Here is a tiny trained network, its code and every weight. The questions are about switching its units off for an input and a class, where a switched-off unit gives its printed mean instead of its output.

import numpy as np


def w(rows, s, z=0):
    codes = np.array(rows[::2]) - 128.0
    scale = np.full(codes.shape[1], s)
    scale[-1] = z or s
    return codes * scale


def f(y):
    return y / 2 * (1 + np.tanh(0.7978845608 * (y + 0.044715 * y**3)))


def log_softmax(a):
    a = a - a.max(-1, keepdims=True)
    return a - np.log(np.exp(a).sum(-1, keepdims=True))


def net(x, mask):
    res = np.array(x, float).reshape(1, 4) / 4 @ E
    y = f(res @ A[0][:, :-1].T + A[0][:, -1])
    res = res + np.where(mask, y, B[0][:, -1]) @ B[0][:, :-1]
    return log_softmax(res[-1] @ U[:, :-1].T + U[:, -1])


A, B = {}, {}
E = w([
[39,144,189,56,126,175,48,12],'x0',
[27,50,75,187,20,119,192,78],'x1',
[162,117,179,187,2,206,37,187],'x2',
[44,208,118,207,189,247,162,150],'x3',
],0.0076)
A[0] = w([
[109,123,231,139,37,186,25,128,104],'neuron 0',
[106,158,152,212,186,221,171,177,55],'neuron 1',
[86,126,78,59,210,101,147,48,116],'neuron 2',
[163,125,135,128,68,187,119,150,6],'neuron 3',
[165,119,100,146,123,105,178,214,53],'neuron 4',
[79,70,167,159,92,116,187,124,31],'neuron 5',
[82,225,94,189,137,168,143,159,50],'neuron 6',
[235,198,166,88,205,139,108,155,111],'neuron 7',
[75,70,91,187,65,77,165,90,96],'neuron 8',
[206,92,140,59,45,61,89,117,41],'neuron 9',
[72,146,215,14,125,185,56,2,7],'neuron 10',
[92,91,92,174,99,113,140,96,92],'neuron 11',
[173,115,153,191,61,190,89,188,108],'neuron 12',
[117,108,102,78,195,61,204,92,43],'neuron 13',
[179,178,172,81,222,136,89,204,121],'neuron 14',
[171,145,185,89,177,102,91,181,77],'neuron 15',
[73,96,74,132,56,134,194,112,107],'neuron 16',
[183,130,90,146,118,114,185,189,65],'neuron 17',
[128,107,183,172,60,141,70,170,137],'neuron 18',
[195,69,146,90,95,41,129,160,62],'neuron 19',
[100,131,101,129,236,77,220,81,122],'neuron 20',
[81,191,102,179,134,192,136,157,53],'neuron 21',
[206,121,70,191,139,111,169,224,37],'neuron 22',
[73,80,74,151,69,116,182,109,114],'neuron 23',
[165,71,148,106,75,51,110,105,59],'neuron 24',
],0.0082,0.0026)
B[0] = w([
[179,169,58,136,91,66,164,173,221],'neuron 0',
[87,149,207,85,185,127,219,39,186],'neuron 1',
[205,179,65,145,89,88,167,173,217],'neuron 2',
[156,163,91,111,119,123,164,155,154],'neuron 3',
[82,90,99,220,87,49,89,107,176],'neuron 4',
[129,111,131,100,108,164,75,137,160],'neuron 5',
[121,143,189,113,177,122,186,59,173],'neuron 6',
[119,66,113,100,136,222,29,158,206],'neuron 7',
[135,69,148,95,129,197,54,144,203],'neuron 8',
[102,171,222,91,189,129,213,40,205],'neuron 9',
[42,66,67,255,101,2,98,128,248],'neuron 10',
[136,111,134,98,169,170,71,155,166],'neuron 11',
[218,211,74,130,77,124,181,180,202],'neuron 12',
[180,204,102,120,119,110,160,160,200],'neuron 13',
[124,58,151,67,130,210,38,154,204],'neuron 14',
[99,92,160,100,118,198,61,156,174],'neuron 15',
[145,73,145,91,159,192,60,162,192],'neuron 16',
[50,98,91,221,99,48,94,129,174],'neuron 17',
[196,199,75,78,109,119,189,182,193],'neuron 18',
[87,152,200,107,187,127,214,64,196],'neuron 19',
[213,203,82,87,35,105,188,181,222],'neuron 20',
[108,174,199,89,183,123,181,63,172],'neuron 21',
[51,93,83,233,116,52,98,126,201],'neuron 22',
[124,44,129,51,151,220,40,190,196],'neuron 23',
[104,146,192,110,190,128,184,68,185],'neuron 24',
],0.0073,0.011)
U = w([
[254,187,44,108,102,119,177,197,246],'0',
[125,68,127,72,137,240,40,170,174],'1',
[33,97,71,245,120,55,112,128,44],'2',
[95,154,215,83,166,145,215,39,42],'3',
],0.011,0.0011)

Each question gives the input, the list of numbers given to net, and the class t.
The units are the neurons (one row each of A and B). Each row of codes is followed by its name. A weight is (code - 128) times the scale printed after its matrix; where a second scale follows, it is the last column's (A, B and U).
mask holds one flag per neuron, in row order. A switched-off neuron (its flag False) gives its mean, the last column of its row in B, instead of its output. The means were averaged over made-up inputs and are rounded, as every weight is.
A unit's drop is (log p(t) with every unit on - log p(t) with that unit switched off) / (log p(t) with every unit on - log p(t) with every unit switched off).
The circuit of an input: a set's keep is (log p(t) with only the set's units on - log p(t) with every unit switched off) / (log p(t) with every unit on - log p(t) with every unit switched off). Starting from the 12 units with the biggest drops (on a tie, the unit counted first), units are removed one at a time, each time the one whose removal leaves the highest keep (on an exact tie, the one counted first), for as long as the keep stays at least 0.8.
circuit, biggest first: the units of the circuit, biggest drop first
unit that matters most: the unit with the biggest drop
k most important neurons: the k neurons with the biggest drops, biggest first
drop of u: that unit's drop, to one decimal
input [8,-1,8,3], class 0: unit that matters most : neuron 0
input [5,-6,-5,5], class 1: 2 most important neurons : [neuron 14; neuron 7]
input [0,4,-7,-8], class 3: 2 most important neurons : [neuron 19; neuron 9]
input [5,-6,6,4], class 0: 2 most important neurons : [neuron 0; neuron 12]
input [-7,-1,3,7], class 2: 3 most important neurons : [neuron 22; neuron 17; neuron 4]
input [-8,-4,7,-7], class 2: 4 most important neurons : [neuron 22; neuron 17; neuron 4; neuron 20]
input [-3,-2,-3,4], class 3: circuit, biggest first : [neuron 1; neuron 0]
input [-4,2,-6,8], class 3: 3 most important neurons : [neuron 1; neuron 6; neuron 21]
input [7,-4,5,0], class 2: 2 most important neurons : [neuron 10; neuron 20]
input [8,2,-8,5], class 0: 4 most important neurons : [neuron 20; neuron 2; neuron 13; neuron 22]
input [8,1,-8,1], class 0: 2 most important neurons : [neuron 20; neuron 2]
input [-5,0,2,7], class 3: 2 most important neurons : [neuron 1; neuron 10]
input [-4,-4,5,-7], class 3: 2 most important neurons : [neuron 9; neuron 19]
input [8,2,-5,8], class 2: circuit, biggest first : [neuron 10]
input [4,7,6,7], class 1: 2 most important neurons : [neuron 23; neuron 16]
input [-1,7,-8,-6], class 0: 3 most important neurons : [neuron 20; neuron 13; neuron 2]
input [-6,-5,-2,-6], class 2: 3 most important neurons : [neuron 22; neuron 17; neuron 4]
input [8,1,4,0], class 2: drop of neuron 10 : 0.9
input [-3,-5,-1,8], class 3: drop of neuron 1 : 0.3
input [1,-8,-3,-6], class 1: circuit, biggest first : [neuron 7]
input [-6,-6,1,3], class 1: drop of neuron 7 : 0.5
input [5,1,-8,-4], class 0: drop of neuron 16 : 0.0
